Here is a tiny trained network, its code and every weight. The questions are about switching its units off for an input and a target symbol, where a switched-off unit gives its printed mean instead of its output.

import numpy as np


def w(rows, s, z=0):
    codes = np.array(rows[::2]) - 128.0
    scale = np.full(codes.shape[1], s)
    scale[-1] = z or s
    return codes * scale


def f(y):
    return y / 2 * (1 + np.tanh(0.7978845608 * (y + 0.044715 * y**3)))


def softmax(a):
    e = np.exp(a - a.max(-1, keepdims=True))
    return e / e.sum(-1, keepdims=True)


def log_softmax(a):
    a = a - a.max(-1, keepdims=True)
    return a - np.log(np.exp(a).sum(-1, keepdims=True))


def net(x, mask):
    ids = ['αβγδεηλμστψ'.index(c) for c in x.split()]
    T = len(ids)
    res = E[ids] + P[:T]
    u = 0
    for l in range(2):
        r = res
        for j in range(3):
            rows = slice(2 * j, 2 * j + 2)
            q, k, v = (r @ M[l][rows].T for M in (Q, K, V))
            z = softmax(np.where(np.tri(T) > 0, q @ k.T / 2**0.5, -1e9)) @ v
            o = O[l][rows]
            res = res + np.where(mask[u + j], z, o[:, -1]) @ o[:, :-1]
        u += 3
        y = f(res @ A[l][:, :-1].T + A[l][:, -1])
        res = res + np.where(mask[u : u + 4], y, B[l][:, -1]) @ B[l][:, :-1]
        u += 4
    return log_softmax(res[-1] @ U[:, :-1].T + U[:, -1])


Q, K, V, O, A, B = {}, {}, {}, {}, {}, {}
E = w([
[108,124,97,172,80],'α',
[148,204,121,130,88],'β',
[153,184,103,161,100],'γ',
[91,173,145,49,87],'δ',
[125,40,5,181,116],'ε',
[87,145,120,192,22],'η',
[96,82,73,99,115],'λ',
[168,186,91,155,144],'μ',
[133,181,128,91,235],'σ',
[159,126,57,127,135],'τ',
[178,201,89,225,118],'ψ',
],0.016)
P = w([
[235,31,206,191,152],'0',
[169,121,196,168,173],'1',
[152,158,148,156,139],'2',
[135,187,125,149,134],'3',
[102,182,90,131,142],'4',
[126,227,55,157,133],'5',
[68,204,42,152,161],'6',
[107,247,1,165,149],'7',
[66,251,9,164,192],'8',
],0.0091)
Q[0] = w([
[142,184,68,176,47],'L0H1',
[99,69,220,170,172],'L0H1',
[8,173,73,158,169],'L0H2',
[86,254,47,149,155],'L0H2',
[84,129,80,112,130],'L0H3',
[172,1,193,99,93],'L0H3',
],0.01)
K[0] = w([
[42,179,41,119,151],'L0H1',
[252,68,164,117,112],'L0H1',
[184,223,43,124,114],'L0H2',
[1,157,60,122,136],'L0H2',
[33,146,105,185,128],'L0H3',
[158,63,213,147,123],'L0H3',
],0.0095)
V[0] = w([
[176,103,114,212,33],'L0H1',
[109,103,71,160,122],'L0H1',
[173,47,80,229,5],'L0H2',
[57,118,219,135,98],'L0H2',
[2,51,150,101,100],'L0H3',
[16,75,133,167,203],'L0H3',
],0.0083)
O[0] = w([
[114,91,99,59,141,161],'L0H1',
[183,159,101,79,92,166],'L0H1',
[185,123,109,33,159,138],'L0H2',
[115,177,99,182,231,35],'L0H2',
[178,202,181,195,174,2],'L0H3',
[138,254,141,180,62,114],'L0H3',
],0.0096,0.0073)
A[0] = w([
[188,110,81,92,103,76],'L0N1',
[199,139,140,179,64,87],'L0N2',
[53,91,91,74,101,255],'L0N3',
[97,175,145,71,1,43],'L0N4',
],0.0082,0.0039)
B[0] = w([
[63,185,133,154,107,195],'L0N1',
[137,81,165,119,63,127],'L0N2',
[198,107,151,225,207,249],'L0N3',
[88,100,255,87,196,179],'L0N4',
],0.0095,0.013)
Q[1] = w([
[140,145,216,206,5],'L1H1',
[117,113,67,254,190],'L1H1',
[137,146,209,112,110],'L1H2',
[161,165,84,168,68],'L1H2',
[173,76,175,146,95],'L1H3',
[114,155,122,195,108],'L1H3',
],0.0078)
K[1] = w([
[8,68,137,43,138],'L1H1',
[132,86,155,176,79],'L1H1',
[175,167,131,228,177],'L1H2',
[180,126,107,164,25],'L1H2',
[117,109,131,162,150],'L1H3',
[106,148,159,172,157],'L1H3',
],0.012)
V[1] = w([
[78,100,106,58,143],'L1H1',
[161,145,183,92,113],'L1H1',
[69,118,183,89,132],'L1H2',
[85,78,86,91,126],'L1H2',
[123,145,6,121,105],'L1H3',
[147,128,209,54,181],'L1H3',
],0.011)
O[1] = w([
[189,128,120,132,126,64],'L1H1',
[118,98,44,107,118,2],'L1H1',
[209,119,52,133,159,44],'L1H2',
[154,203,89,135,150,156],'L1H2',
[75,141,254,142,232,90],'L1H3',
[150,125,59,235,66,110],'L1H3',
],0.0093,0.0038)
A[1] = w([
[163,179,250,2,117,108],'L1N1',
[205,171,208,250,117,97],'L1N2',
[184,247,83,120,204,137],'L1N3',
[217,222,66,104,197,253],'L1N4',
],0.0072,0.0034)
B[1] = w([
[191,85,135,118,26,213],'L1N1',
[124,74,116,108,72,237],'L1N2',
[142,61,109,63,35,205],'L1N3',
[121,132,48,2,40,254],'L1N4',
],0.0087,0.0032)
U = w([
[64,171,129,67,130,114],'α',
[114,5,110,110,92,254],'β',
[166,126,108,129,167,107],'γ',
[145,129,65,166,61,13],'δ',
[126,130,184,56,90,41],'ε',
[112,164,63,56,132,89],'η',
[130,221,135,107,113,227],'λ',
[146,77,137,136,153,8],'μ',
[67,76,143,130,66,236],'σ',
[176,133,147,132,143,65],'τ',
[131,84,147,86,214,29],'ψ',
],0.013,0.0066)

Each question gives the input, a string of symbols that net reads in full, and the target symbol t.
The units are the heads (2 rows each of Q, K, V and O) and the neurons (one row each of A and B). Each row of codes is followed by its name. A weight is (code - 128) times the scale printed after its matrix; where a second scale follows, it is the last column's (O, A, B and U).
mask holds one flag per unit, layer by layer, with each layer's heads first. A switched-off unit (its flag False) gives its mean, the last column of its rows in O or B, instead of its output. The means were averaged over made-up inputs and are rounded, as every weight is.
A unit's drop is (log p(t) with every unit on - log p(t) with that unit switched off) / (log p(t) with every unit on - log p(t) with every unit switched off).
The circuit of an input: a set's keep is (log p(t) with only the set's units on - log p(t) with every unit switched off) / (log p(t) with every unit on - log p(t) with every unit switched off). Starting from the 12 units with the biggest drops (on a tie, the unit counted first), units are removed one at a time, each time the one whose removal leaves the highest keep (on an exact tie, the one counted first), for as long as the keep stays at least 0.8.
units of the circuit, in order: the units of the circuit, biggest drop first
top k neurons: the k neurons with the biggest drops, biggest first
k most important neurons of layer l: the k neurons of layer l with the biggest drops, biggest first
input δ δ σ α τ δ η ε γ, target β: units of the circuit, in order => L0N4, L1N1, L0H2
input ε η ε σ, target β: top 2 neurons => L1N3, L1N1
input σ σ σ ε τ ψ, target β: units of the circuit, in order => L0H3
input ψ ε ε σ, target ε: units of the circuit, in order => L0N4, L1H3, L1N1
input σ η ε σ σ σ β δ ε, target δ: units of the circuit, in order => L1H3, L0N4
input β β ε δ ψ σ γ δ μ, target δ: units of the circuit, in order => L1H3, L0N4
input σ λ δ σ η β, target η: units of the circuit, in order => L0H2, L1N4
input ε ε ψ η α δ, target β: top 3 neurons => L1N3, L0N4, L1N2
input ε ε γ ε ε λ, target ε: top 2 neurons => L0N1, L0N4
input ε ε ε, target ε: 2 most important neurons of layer 0 => L0N1, L0N4
input σ η σ μ μ ε α ψ α, target ψ: 2 most important neurons of layer 0 => L0N3, L0N4
input γ λ σ σ τ, target σ: units of the circuit, in order => L0H1, L0H2
input η ψ σ ψ, target σ: units of the circuit, in order => L0H2, L1H2
input ε ε ψ, target ε: top 2 neurons => L0N1, L0N4
input λ δ γ δ η τ, target η: 2 most important neurons of layer 0 => L0N4, L0N3
input σ ψ α ψ β, target ψ: top 2 neurons => L0N4, L0N3
input τ γ ε σ σ ε η γ, target η: top 3 neurons => L1N4, L0N1, L0N2
input σ γ β γ δ η ψ ε γ, target ε: top 3 neurons => L0N4, L1N1, L0N1
input σ σ λ λ τ ψ η η σ, target η: units of the circuit, in order => L1N4
input β ε σ σ σ μ ε λ, target ε: top 2 neurons => L0N4, L1N1
input η ε σ β, target β: top neuron => L1N2
